Below is a small trained network, with its code and all its weights. Each question gives an input and a target symbol and asks what happens when units are switched off, that is, made to give their printed mean instead of their output.

import numpy as np


def w(rows, s, z=0):
    codes = np.array(rows[::2]) - 128.0
    scale = np.full(codes.shape[1], s)
    scale[-1] = z or s
    return codes * scale


def f(y):
    return np.maximum(y, 0)


def softmax(a):
    e = np.exp(a - a.max(-1, keepdims=True))
    return e / e.sum(-1, keepdims=True)


def log_softmax(a):
    a = a - a.max(-1, keepdims=True)
    return a - np.log(np.exp(a).sum(-1, keepdims=True))


def net(x, mask):
    ids = ['βγθμπφψ'.index(c) for c in x.split()]
    T = len(ids)
    res = E[ids] + P[:T]
    u = 0
    for l in range(2):
        r = res
        for j in range(3):
            rows = slice(4 * j, 4 * j + 4)
            q, k, v = (r @ M[l][rows].T for M in (Q, K, V))
            z = softmax(np.where(np.tri(T) > 0, q @ k.T / 4**0.5, -1e9)) @ v
            o = O[l][rows]
            res = res + np.where(mask[u + j], z, o[:, -1]) @ o[:, :-1]
        u += 3
        y = f(res @ A[l][:, :-1].T + A[l][:, -1])
        res = res + np.where(mask[u : u + 8], y, B[l][:, -1]) @ B[l][:, :-1]
        u += 8
    return log_softmax(res[-1] @ U[:, :-1].T + U[:, -1])


Q, K, V, O, A, B = {}, {}, {}, {}, {}, {}
E = w([
[135,155,79,113,56,140,84,96],'β',
[112,116,74,158,85,154,157,118],'γ',
[193,108,69,92,186,141,120,5],'θ',
[98,143,151,89,151,140,157,176],'μ',
[91,141,101,137,88,90,125,112],'π',
[159,138,95,101,106,115,135,153],'φ',
[114,164,131,94,101,87,105,135],'ψ',
],0.021)
P = w([
[139,146,150,92,93,139,152,101],'0',
[186,116,242,142,76,118,163,153],'1',
[150,50,239,125,84,110,128,155],'2',
[117,59,166,63,75,130,128,131],'3',
[135,191,82,101,121,129,161,126],'4',
[187,208,132,215,178,115,139,195],'5',
[149,71,177,201,136,123,78,193],'6',
[92,1,148,96,97,140,73,165],'7',
[96,188,11,53,110,147,147,118],'8',
[145,214,76,174,184,85,137,194],'9',
[151,150,139,252,181,75,78,219],'10',
[81,23,118,123,118,104,64,196],'11',
],0.0098)
Q[0] = w([
[171,129,82,165,111,203,89,145],'L0H1',
[151,78,140,149,144,77,131,75],'L0H1',
[139,98,175,140,60,190,203,133],'L0H1',
[254,122,155,178,42,105,207,146],'L0H1',
[114,108,53,185,139,154,186,127],'L0H2',
[157,147,197,150,15,55,175,60],'L0H2',
[159,200,201,102,100,168,185,124],'L0H2',
[139,152,53,99,190,79,28,156],'L0H2',
[200,108,142,75,44,41,97,104],'L0H3',
[146,155,223,45,185,218,81,113],'L0H3',
[26,112,177,131,139,98,187,148],'L0H3',
[63,75,110,158,230,155,88,156],'L0H3',
],0.0053)
K[0] = w([
[134,148,89,183,141,94,232,108],'L0H1',
[186,170,179,113,95,61,196,3],'L0H1',
[115,129,120,109,50,121,141,132],'L0H1',
[144,30,155,105,62,168,104,180],'L0H1',
[130,157,205,99,158,113,62,117],'L0H2',
[103,122,139,110,163,169,146,172],'L0H2',
[141,115,148,191,100,153,103,153],'L0H2',
[110,100,179,142,164,188,221,63],'L0H2',
[119,96,61,122,122,24,105,132],'L0H3',
[106,196,229,92,146,109,174,149],'L0H3',
[125,181,179,108,147,245,86,91],'L0H3',
[132,134,155,82,149,179,158,122],'L0H3',
],0.0076)
V[0] = w([
[115,168,125,116,142,45,140,112],'L0H1',
[150,122,142,138,164,188,170,79],'L0H1',
[98,162,107,132,130,161,176,171],'L0H1',
[121,209,79,121,120,214,119,198],'L0H1',
[103,84,74,60,220,150,146,95],'L0H2',
[239,86,72,138,202,94,46,128],'L0H2',
[162,59,60,29,104,121,157,169],'L0H2',
[87,129,35,105,112,129,160,243],'L0H2',
[54,108,150,112,197,158,181,177],'L0H3',
[2,120,112,129,112,109,166,119],'L0H3',
[92,175,184,95,105,211,80,155],'L0H3',
[172,178,157,160,160,171,43,85],'L0H3',
],0.0065)
O[0] = w([
[151,178,180,112,102,192,82,130,133],'L0H1',
[95,109,47,178,240,177,91,82,88],'L0H1',
[77,232,161,205,104,131,128,33,153],'L0H1',
[178,74,234,156,172,7,173,54,170],'L0H1',
[85,100,70,131,159,149,42,235,78],'L0H2',
[58,114,91,134,148,177,130,253,33],'L0H2',
[229,113,41,216,80,92,148,47,252],'L0H2',
[237,183,244,45,146,59,180,28,184],'L0H2',
[74,85,61,150,123,133,137,224,47],'L0H3',
[168,78,118,170,159,133,207,81,153],'L0H3',
[147,102,43,162,91,24,178,70,138],'L0H3',
[142,186,77,92,214,95,47,97,34],'L0H3',
],0.0045,0.0034)
A[0] = w([
[245,138,101,81,130,125,35,133,184],'L0N1',
[3,72,94,210,223,163,231,125,44],'L0N2',
[24,155,173,148,108,99,174,185,5],'L0N3',
[139,67,82,212,51,90,129,138,222],'L0N4',
[121,38,134,121,119,65,112,109,43],'L0N5',
[153,132,254,46,183,188,111,168,36],'L0N6',
[140,99,7,124,58,34,176,158,147],'L0N7',
[67,142,131,168,75,91,151,148,126],'L0N8',
],0.0071,0.0028)
B[0] = w([
[140,77,108,185,101,117,194,139,217],'L0N1',
[65,84,77,161,62,115,143,196,144],'L0N2',
[140,118,131,172,83,151,147,158,151],'L0N3',
[109,153,255,117,131,167,109,104,246],'L0N4',
[127,108,121,53,93,141,113,80,155],'L0N5',
[152,141,179,110,160,120,116,68,148],'L0N6',
[90,158,139,133,112,198,148,161,253],'L0N7',
[133,133,156,147,202,125,147,116,178],'L0N8',
],0.0085,0.0067)
Q[1] = w([
[90,153,95,123,142,103,149,109],'L1H1',
[74,115,106,13,107,162,163,92],'L1H1',
[139,150,126,179,147,131,142,134],'L1H1',
[116,253,56,138,143,127,169,131],'L1H1',
[116,112,111,166,131,114,120,136],'L1H2',
[119,137,102,141,133,122,130,148],'L1H2',
[164,149,157,122,134,126,149,111],'L1H2',
[134,137,116,110,130,106,103,137],'L1H2',
[127,173,130,131,123,111,179,111],'L1H3',
[146,99,166,145,97,103,180,106],'L1H3',
[138,117,156,104,111,107,141,109],'L1H3',
[147,130,166,107,99,106,196,91],'L1H3',
],0.022)
K[1] = w([
[177,128,141,167,118,131,140,127],'L1H1',
[158,230,82,181,151,106,151,124],'L1H1',
[131,63,139,139,101,94,62,142],'L1H1',
[188,113,181,251,169,98,66,163],'L1H1',
[118,138,154,105,99,149,123,146],'L1H2',
[142,108,158,167,133,106,116,151],'L1H2',
[162,96,103,130,127,125,101,114],'L1H2',
[126,166,106,80,122,98,90,132],'L1H2',
[165,88,122,166,174,117,129,109],'L1H3',
[106,112,58,123,198,162,131,92],'L1H3',
[135,143,75,117,152,102,153,105],'L1H3',
[173,119,19,130,170,157,89,123],'L1H3',
],0.019)
V[1] = w([
[39,138,160,121,135,96,80,84],'L1H1',
[132,100,114,168,149,253,166,78],'L1H1',
[186,130,67,135,53,126,64,88],'L1H1',
[93,167,152,174,68,126,89,113],'L1H1',
[122,73,92,111,125,123,140,89],'L1H2',
[166,144,129,141,147,147,96,137],'L1H2',
[117,155,154,148,125,105,135,151],'L1H2',
[111,174,139,159,128,124,94,100],'L1H2',
[176,75,104,119,178,134,126,99],'L1H3',
[174,125,68,143,146,107,103,91],'L1H3',
[159,149,129,130,108,111,130,137],'L1H3',
[112,119,124,128,142,106,91,91],'L1H3',
],0.015)
O[1] = w([
[93,96,86,41,95,170,150,118,78],'L1H1',
[180,180,76,146,163,210,201,146,254],'L1H1',
[128,185,7,131,128,72,72,163,159],'L1H1',
[117,137,119,80,154,161,52,158,225],'L1H1',
[174,150,113,130,134,130,120,132,126],'L1H2',
[128,113,124,93,113,128,135,127,78],'L1H2',
[94,124,150,148,113,144,148,161,140],'L1H2',
[98,119,88,112,150,160,134,155,133],'L1H2',
[181,73,78,155,104,176,111,151,148],'L1H3',
[144,87,93,140,162,143,81,115,152],'L1H3',
[116,149,110,118,128,114,144,111,172],'L1H3',
[128,120,99,131,120,143,132,123,68],'L1H3',
],0.013,0.009)
A[1] = w([
[69,62,176,96,62,2,108,84,88],'L1N1',
[161,142,99,122,129,130,95,216,254],'L1N2',
[115,99,81,112,90,176,124,216,120],'L1N3',
[119,106,195,131,112,98,164,53,12],'L1N4',
[76,96,186,59,115,141,145,113,63],'L1N5',
[124,177,227,167,157,46,88,70,195],'L1N6',
[49,188,117,152,106,108,117,201,94],'L1N7',
[142,117,102,237,154,133,164,161,129],'L1N8',
],0.0091,0.0048)
B[1] = w([
[64,124,71,157,233,229,184,144,208],'L1N1',
[97,117,205,153,150,134,141,58,246],'L1N2',
[106,140,194,143,150,40,132,164,216],'L1N3',
[180,41,28,73,197,6,174,151,197],'L1N4',
[173,92,101,108,108,68,95,71,203],'L1N5',
[131,137,220,147,53,109,74,148,252],'L1N6',
[199,112,2,151,123,147,72,98,212],'L1N7',
[78,116,131,54,82,108,88,157,250],'L1N8',
],0.0091,0.018)
U = w([
[216,124,90,133,137,124,79,148,78],'β',
[123,157,145,146,125,148,153,113,220],'γ',
[136,127,83,135,76,110,135,182,28],'θ',
[130,116,118,147,112,86,154,121,85],'μ',
[125,138,123,1,69,111,79,149,42],'π',
[130,133,145,139,78,114,88,183,186],'φ',
[34,97,106,154,90,128,118,182,252],'ψ',
],0.0052,0.0027)

Each question gives the input, a string of symbols that net reads in full, and the target symbol t.
The units are the heads (4 rows each of Q, K, V and O) and the neurons (one row each of A and B). Each row of codes is followed by its name. A weight is (code - 128) times the scale printed after its matrix; where a second scale follows, it is the last column's (O, A, B and U).
mask holds one flag per unit, layer by layer, with each layer's heads first. A switched-off unit (its flag False) gives its mean, the last column of its rows in O or B, instead of its output. The means were averaged over made-up inputs and are rounded, as every weight is.
A unit's drop is (log p(t) with every unit on - log p(t) with that unit switched off) / (log p(t) with every unit on - log p(t) with every unit switched off).
The circuit of an input: a set's keep is (log p(t) with only the set's units on - log p(t) with every unit switched off) / (log p(t) with every unit on - log p(t) with every unit switched off). Starting from the 12 units with the biggest drops (on a tie, the unit counted first), units are removed one at a time, each time the one whose removal leaves the highest keep (on an exact tie, the one counted first), for as long as the keep stays at least 0.8.
circuit, biggest first: the units of the circuit, biggest drop first
top k neurons: the k neurons with the biggest drops, biggest first
k most important neurons of layer l: the k neurons of layer l with the biggest drops, biggest first
input φ π π θ θ ψ π β μ β, target π: top 2 neurons => (L0N4, L1N5)
input φ ψ φ β, target φ: 2 most important neurons of layer 0 => (L0N1, L0N4)
input β γ β φ β φ μ ψ, target β: top 3 neurons => (L1N7, L1N8, L0N1)
input γ μ γ ψ φ γ γ π γ γ ψ, target π: top 2 neurons => (L0N4, L1N5)
input φ φ φ π π φ θ γ θ π, target θ: circuit, biggest first => (L1H1, L1N8, L0N7)
input μ γ θ ψ γ γ θ, target ψ: top 2 neurons => (L1N1, L0N1)
input ψ ψ μ θ π γ, target β: top 2 neurons => (L0N1, L0N4)
input φ β φ φ μ γ μ, target φ: circuit, biggest first => (L1N6, L1H1, L1H3, L0H1)
input β θ θ γ π φ μ β μ π φ μ, target μ: 3 most important neurons of layer 1 => (L1N4, L1N5, L1N8)
input ψ μ π π μ μ γ γ π ψ φ γ, target π: circuit, biggest first => (L1H1, L1N1)
input β φ β π φ, target φ: top 2 neurons => (L1N6, L0N1)
input ψ ψ μ μ γ ψ μ γ, target γ: 2 most important neurons of layer 0 => (L0N7, L0N4)
input γ φ γ μ μ μ ψ β φ γ, target ψ: top 2 neurons => (L1N1, L0N7)
input β π μ, target β: circuit, biggest first => (L1H1, L1N7)
input μ β π ψ φ, target β: circuit, biggest first => (L1H1, L1N7, L1N8, L0N5)
input β μ γ φ β γ, target γ: top neuron => (L0N4)
input π μ φ γ β φ φ γ, target β: circuit, biggest first => (L1H1, L1N7)
input γ β μ μ γ θ θ ψ μ μ μ, target ψ: top 2 neurons => (L1N1, L0N2)
input μ γ ψ β ψ μ, target ψ: 3 most important neurons of layer 0 => (L0N7, L0N4, L0N3)
input γ μ γ γ γ φ π γ γ, target φ: circuit, biggest first => (L1H1, L1N6, L1N1, L1H3)
input γ φ β π μ, target φ: circuit, biggest first => (L1H1, L1N6, L1H3)
input β β γ γ φ φ π, target γ: 2 most important neurons of layer 0 => (L0N4, L0N7)
input μ γ γ θ γ φ ψ, target β: circuit, biggest first => (L1H3)
input β γ γ β γ μ γ β ψ, target μ: top 2 neurons => (L1N4, L1N8)
input ψ μ φ ψ γ μ π γ θ θ, target π: circuit, biggest first => (L1H1)
input π μ φ, target π: top 2 neurons => (L1N5, L1N2)
input θ γ φ φ ψ μ, target β: top neuron => (L0N1)
input θ γ β θ θ, target ψ: 2 most important neurons of layer 0 => (L0N1, L0N2)
input γ γ π φ γ ψ φ φ μ β ψ γ, target μ: circuit, biggest first => (L1H1, L1N4, L1H3)
input θ γ γ β π, target β: 3 most important neurons of layer 0 => (L0N1, L0N4, L0N2)
